[[120 137 145]
 [142 135 129]
 [134 120 156]
 [134 134 140]]
:
[120 135 156]

[[133 126 118 147 108]
 [136 132 136 153 115]]
:
[133 132]

[[132 124 129 123 136]
 [137 110 145 113 120]
 [118 129 123 142 158]]
:
[132 110 123]

[[124 119 108]
 [108 129 124]
 [151 126 151]
 [130 149 138]
 [140 148 151]]
:
[124 129 151]

[[129 105 128 109 153]
 [148 126 119 109 134]
 [148  99 140 106 136]
 [105 134 132 122 119]]
:
[129 126 140 122]

[[114 149]
 [115 125]
 [120 123]
 [129 102]
 [126 101]]
:
[114 125]

[[101 119]
 [148 135]]
:
[101 135]
---
[[117 142 132]
 [119 150 139]
 [152 119 116]
 [135 146 141]]
:
[132 150 152]

[[107 108]
 [101 122]
 [150 133]]
:
[108 101]

[[115 135 135 123]
 [126 131 152 116]
 [112 122 131 136]
 [117 144 130 121]]
:
[123 152 122 117]

[[106 133 127]
 [104 132 130]
 [141 117 155]
 [124 128 132]
 [128 132 109]]
:
[127 132 141]

[[141 122 126 125 121]
 [128 129 120 128 131]
 [100 129 128 125 130]
 [117 131 124 131 132]]
:
[121 128 128 131]

[[139 132 129 119 124]
 [126 134 150 120 121]
 [114 118 114 117 132]]
:
[124 120 114]

[[127 154 132 129]
 [106 105 137 103]
 [137 104 123 138]]
:
[129 137 104]

[[134 133]
 [143 152]
 [117 111]
 [111 118]
 [128 145]]
:
[133 143]

[[139 144 126 152]
 [115 121 134 123]
 [121 135 132 139]
 [100 123 130 130]]
:
[152 134 135 100]
